Here is a tiny trained network, its code and every weight. The questions are about switching its units off for an input and a class, where a switched-off unit gives its printed mean instead of its output.

import numpy as np


def w(rows, s, z=0):
    codes = np.array(rows[::2]) - 128.0
    scale = np.full(codes.shape[1], s)
    scale[-1] = z or s
    return codes * scale


def norm(h):
    return h / np.sqrt((h * h).mean(-1, keepdims=True) + 1e-5)


def f(y):
    return y / 2 * (1 + np.tanh(0.7978845608 * (y + 0.044715 * y**3)))


def log_softmax(a):
    a = a - a.max(-1, keepdims=True)
    return a - np.log(np.exp(a).sum(-1, keepdims=True))


def net(x, mask):
    res = np.array(x, float).reshape(1, 8) / 4 @ E
    u = 0
    for l in range(3):
        y = f(norm(res) @ A[l][:, :-1].T + A[l][:, -1])
        res = res + np.where(mask[u : u + 9], y, B[l][:, -1]) @ B[l][:, :-1]
        u += 9
    return log_softmax(norm(res)[-1] @ U[:, :-1].T + U[:, -1])


A, B = {}, {}
E = w([
[109,228,184,176,57],'x0',
[130,128,127,129,129],'x1',
[124,105,60,125,6],'x2',
[127,131,127,127,130],'x3',
[129,130,126,128,130],'x4',
[127,130,127,125,128],'x5',
[130,131,124,128,129],'x6',
[24,124,83,206,172],'x7',
],0.002)
A[0] = w([
[126,25,4,2,218,6],'0.n0',
[36,94,86,22,154,123],'0.n1',
[153,148,141,68,179,151],'0.n2',
[147,125,113,112,112,41],'0.n3',
[175,97,95,144,72,79],'0.n4',
[159,113,126,92,249,178],'0.n5',
[71,168,224,164,59,159],'0.n6',
[130,2,69,58,204,29],'0.n7',
[101,139,46,141,105,126],'0.n8',
],0.003,0.0016)
B[0] = w([
[226,106,140,254,90,254],'0.n0',
[146,121,117,164,143,168],'0.n1',
[112,71,155,165,143,175],'0.n2',
[119,127,126,111,81,88],'0.n3',
[101,132,114,100,137,120],'0.n4',
[106,133,189,146,137,255],'0.n5',
[155,168,124,170,137,180],'0.n6',
[163,163,138,174,111,219],'0.n7',
[80,124,129,96,143,146],'0.n8',
],0.004,0.0014)
A[1] = w([
[125,2,99,88,187,145],'1.n0',
[125,121,177,198,172,239],'1.n1',
[118,133,105,163,148,83],'1.n2',
[166,135,169,149,90,235],'1.n3',
[131,151,183,89,222,130],'1.n4',
[126,173,116,69,71,2],'1.n5',
[47,106,77,117,113,109],'1.n6',
[98,88,46,101,63,85],'1.n7',
[110,211,133,94,112,32],'1.n8',
],0.0043,0.00077)
B[1] = w([
[188,252,149,224,104,177],'1.n0',
[78,136,133,39,191,252],'1.n1',
[179,131,106,57,150,140],'1.n2',
[80,136,151,136,181,194],'1.n3',
[89,137,103,21,108,192],'1.n4',
[163,83,129,132,195,122],'1.n5',
[108,123,63,124,158,135],'1.n6',
[112,92,176,89,144,158],'1.n7',
[109,168,156,181,64,129],'1.n8',
],0.0033,0.0019)
A[2] = w([
[56,134,40,187,217,66],'2.n0',
[183,176,153,77,78,18],'2.n1',
[139,72,29,138,3,200],'2.n2',
[234,150,167,66,102,5],'2.n3',
[92,238,100,94,65,196],'2.n4',
[117,109,47,116,15,152],'2.n5',
[85,178,66,181,171,53],'2.n6',
[238,138,189,60,101,73],'2.n7',
[69,245,183,176,74,68],'2.n8',
],0.0042,0.0011)
B[2] = w([
[115,116,114,89,4,232],'2.n0',
[85,71,61,179,142,135],'2.n1',
[133,185,198,100,221,249],'2.n2',
[70,99,53,138,56,175],'2.n3',
[191,79,138,125,188,198],'2.n4',
[80,168,202,96,217,191],'2.n5',
[154,74,64,104,35,166],'2.n6',
[38,125,54,140,73,220],'2.n7',
[218,47,95,169,137,201],'2.n8',
],0.0044,0.0017)
U = w([
[89,194,205,45,235,250],'0',
[250,97,130,234,127,64],'1',
[33,103,49,83,27,53],'2',
],0.011,0.0011)

Each question gives the input, the list of numbers given to net, and the class t.
The units are the neurons (one row each of A and B). Each row of codes is followed by its name. A weight is (code - 128) times the scale printed after its matrix; where a second scale follows, it is the last column's (A, B and U).
mask holds one flag per neuron, layer by layer. A switched-off neuron (its flag False) gives its mean, the last column of its row in B, instead of its output. The means were averaged over made-up inputs and are rounded, as every weight is.
A unit's drop is (log p(t) with every unit on - log p(t) with that unit switched off) / (log p(t) with every unit on - log p(t) with every unit switched off).
The circuit of an input: a set's keep is (log p(t) with only the set's units on - log p(t) with every unit switched off) / (log p(t) with every unit on - log p(t) with every unit switched off). Starting from the 12 units with the biggest drops (on a tie, the unit counted first), units are removed one at a time, each time the one whose removal leaves the highest keep (on an exact tie, the one counted first), for as long as the keep stays at least 0.8.
units of the circuit, in order: the units of the circuit, biggest drop first
top k neurons: the k neurons with the biggest drops, biggest first
top k neurons in layer l: the k neurons of layer l with the biggest drops, biggest first
drop when u is switched off: that unit's drop, to one decimal
input [2,2,6,-1,-1,-2,1,5], class 0: units of the circuit, in order => 2.n2, 2.n5
input [-6,7,8,2,-5,4,-1,-1], class 0: units of the circuit, in order => 2.n2
input [4,-3,-3,-1,-8,-7,-6,5], class 2: units of the circuit, in order => 2.n0, 2.n2
input [6,-3,6,-8,6,5,-2,-4], class 0: units of the circuit, in order => 2.n5, 2.n2
input [-8,-7,8,1,7,-8,1,8], class 0: units of the circuit, in order => 2.n2, 2.n5
input [5,7,7,6,-6,6,-8,5], class 0: units of the circuit, in order => 2.n5, 2.n2
input [2,3,3,-2,-3,-5,7,-5], class 2: top 3 neurons in layer 2 => 2.n7, 2.n3, 2.n1
input [8,-3,7,-1,-8,-5,-4,3], class 1: top 2 neurons => 2.n8, 0.n6
input [4,3,8,-6,5,1,6,8], class 0: top 2 neurons => 2.n5, 2.n2
input [4,7,2,0,0,-7,4,4], class 1: top 3 neurons in layer 2 => 2.n8, 2.n4, 2.n7
input [8,-1,-7,-6,3,7,6,8], class 1: top 3 neurons in layer 2 => 2.n8, 2.n5, 2.n2
input [-5,-5,3,-6,2,4,4,-1], class 1: top 2 neurons => 0.n0, 1.n4
input [-7,8,0,1,-7,-1,4,6], class 1: top 2 neurons in layer 2 => 2.n7, 2.n3
input [4,2,-6,-2,-7,0,1,8], class 2: top 3 neurons in layer 2 => 2.n0, 2.n2, 2.n6
input [4,0,3,-1,4,4,8,1], class 1: units of the circuit, in order => 2.n8
input [-5,6,-2,3,6,-8,6,-6], class 2: top 2 neurons => 2.n7, 2.n3
input [-6,-7,1,-5,6,1,-3,6], class 1: top 2 neurons => 0.n0, 2.n7
input [-8,-4,5,-6,0,-6,6,0], class 1: top 2 neurons => 0.n0, 1.n4
input [0,5,7,-7,2,-4,-3,5], class 0: drop when 2.n2 is switched off => 0.2
input [-5,0,2,-1,7,-7,-3,4], class 1: units of the circuit, in order => 0.n0
input [4,3,-2,4,0,8,7,-7], class 2: drop when 2.n7 is switched off => 0.1
input [5,-8,-5,2,-3,-6,-8,-6], class 2: drop when 2.n7 is switched off => 0.9
